Each row has two labels, one from each of two sets.
[ 30.2  17.9  -5.9  -5.3  -2.5   7.2   5.0 -40.6   5.7  11.8  -7.3   7.5
  -3.3   3.2   2.6 -10.8   1.5   5.4  -7.6  -2.3   1.3  -9.4 -13.7  -0.6
  -5.1   8.7   0.5   4.7]
X + <9>
[ 16.2  18.0   0.1   0.2  -0.6   4.3   2.0 -36.1  -0.6  22.5 -14.7   3.0
   0.4  -7.8   1.5  -5.0   2.7  -2.4 -18.8  10.6  -0.8   1.9 -17.2   4.4
   7.1  13.0   8.2   0.3]
H + <9>
[ 10.4  23.4  -0.9  -9.9   1.8   3.8   2.0 -68.4  11.4  20.0  -3.3  10.7
  -5.9  11.2   1.3 -16.0   9.2   1.0  -0.7   1.9  -5.1  10.7 -10.2  -0.7
  13.9   5.3  -5.6   2.7]
H + <10>
[ 16.6  19.0  -5.0   2.8   4.7   0.2   5.7 -33.4   0.6  27.1  -6.0  16.8
  -3.6   0.1   6.7 -22.6   6.0   2.5 -11.1   5.5  -1.4  -7.5  -8.9   3.5
  -4.6  11.1 -10.2  -0.4]
H + <9>
[ 20.2  16.3  -2.0  -6.2   3.0   1.3  10.7 -56.0   4.9  20.4 -11.7   5.2
  -1.4   2.4   1.5 -18.6   2.6   7.7  -3.3   8.7   0.7  -4.8  -8.2   0.1
   2.1  12.2  10.7   5.9]
Z + <9>
[ 21.8  18.4  -4.4  -3.9   4.4  -2.6   7.0 -23.8  -0.6  21.1  -5.5  -0.5
  -4.8  -1.7   0.7 -21.5   5.6   1.0  -9.6   5.5   5.2  -1.6  -6.4  10.7
  -3.8   4.5   5.2   5.9]
H + <9>
[ 14.6  17.1   4.5  -3.3  16.7   0.2  16.4 -31.0  -1.8  25.0  -4.5   4.8
  -5.5  -4.6   4.5 -10.2  -5.1   0.7 -10.6   5.0  -2.3  -3.3  -9.8   7.6
  -0.6   0.8   6.6   5.7]
Y + <9>
[  5.7  16.2   0.6  -2.5   2.0   1.1  -0.4  -0.5  -1.8  27.9  -8.3  13.5
   0.3  -2.6   0.5 -22.4  10.7  -5.5  -4.3   6.0   2.6  -1.8  -2.9   1.0
  -4.1   9.1   3.1   5.4]
H + <9>
[  9.2  14.7   1.5  -2.3  -3.1  -7.2  17.0 -55.8  -0.6  19.5  -2.5   5.1
  -4.4  -4.1   3.4 -12.2   7.8   1.6  -3.2   5.2   0.4   2.3 -13.8  -4.5
  -2.7   9.9   0.4   3.6]
H + <9>
[  9.8   6.7   2.0  -4.9   9.7   0.7   5.1  -6.9  -2.9  17.8  -8.4   2.8
   0.2  -1.5  -2.2  -7.9  -1.4   5.9   1.5   6.5   6.7   4.8   8.4   0.5
 -21.2   0.4   1.9  -7.5]
Z + <9>
[ 18.1  19.0  -1.4   1.7   3.8  -1.4   3.2 -47.4  -8.3  15.4  -5.2  -1.0
  -5.2   3.6   8.4 -14.9   7.6   2.9  -5.2   5.4  -4.5  -3.1  -5.1   4.0
  -0.1   2.8   1.7   3.9]
B + <10>
[ 28.5  15.2  -2.5  -2.3   6.2   0.9   7.2 -21.0  -3.7  33.6  -6.9   8.0
  -6.1   3.9   5.4 -22.3   3.9   0.9  -2.9   4.0   1.4  -2.9  -4.5   0.9
  -4.2   0.6   4.3   2.0]
Y + <9>
[  4.8  12.8   1.9 -11.2  -3.8  -0.9   4.6 -52.1   5.3  21.3  -7.4  18.0
  -2.5   6.1  -0.8 -21.2   6.9   4.1  -5.8   8.4   1.8  -2.1  -7.5   2.7
  -8.5   9.9  10.0   6.0]
Z + <10>
[ 11.3  20.8   1.1 -19.1  -0.9  -2.5   1.5 -59.1  -1.0  24.3  -3.1   7.7
  -9.1   2.4   2.1 -21.5   5.8   1.7  -5.4   3.9  -5.6  -5.9  -5.5   1.6
  -4.2  17.8   7.9  11.1]
H + <9>
[ 18.0  17.8  -6.7  -3.0   0.1  -1.0   0.9 -33.2   1.4  21.1  -8.4   4.8
  -0.4  -1.0  -1.0 -21.2   8.3   3.7  -4.2   6.2   6.0 -12.1 -11.4  -3.0
  -0.9   7.8   4.5   5.7]
H + <9>
[ 17.6  16.5  -1.2  -5.8  -1.6  -1.0  -1.0 -44.2  -2.3   6.1  -1.2   8.5
  -8.8   1.6  -1.4 -26.7   8.8   1.1  -5.8   6.9  -5.8  -2.2  -8.1   3.1
   3.0   9.4   6.5   0.9]
H + <9>
[ 11.7  21.0   0.1  -5.9   5.1   3.6  13.3 -38.8   0.1  30.3  -5.6  17.6
  -7.0  -2.3  -0.3 -20.0  13.8   4.9  -3.1  -3.1  -0.4  -5.8 -11.7  -2.8
  -8.0  11.2   3.9   1.5]
Z + <9>
[ 42.9  17.0  -4.8  -3.8   8.2  -2.6  11.2 -28.5   0.0  31.9   0.1   9.1
  -9.2  -1.3  -0.4 -14.2  -6.1   7.7  -9.8  -2.7 -10.8  -3.2  -9.0   1.4
  -2.9  -0.8   0.9   4.3]
Y + <9>
[ 22.6  20.1   2.3   1.9   3.1   4.3   7.1  -5.4  -0.3  24.3  -6.2  17.3
  -7.8   3.4  -0.1 -16.3   9.4   0.6  -4.4   5.8  -2.5   0.0  -5.7  -0.7
  -4.2  16.1   4.8   0.8]
H + <9>
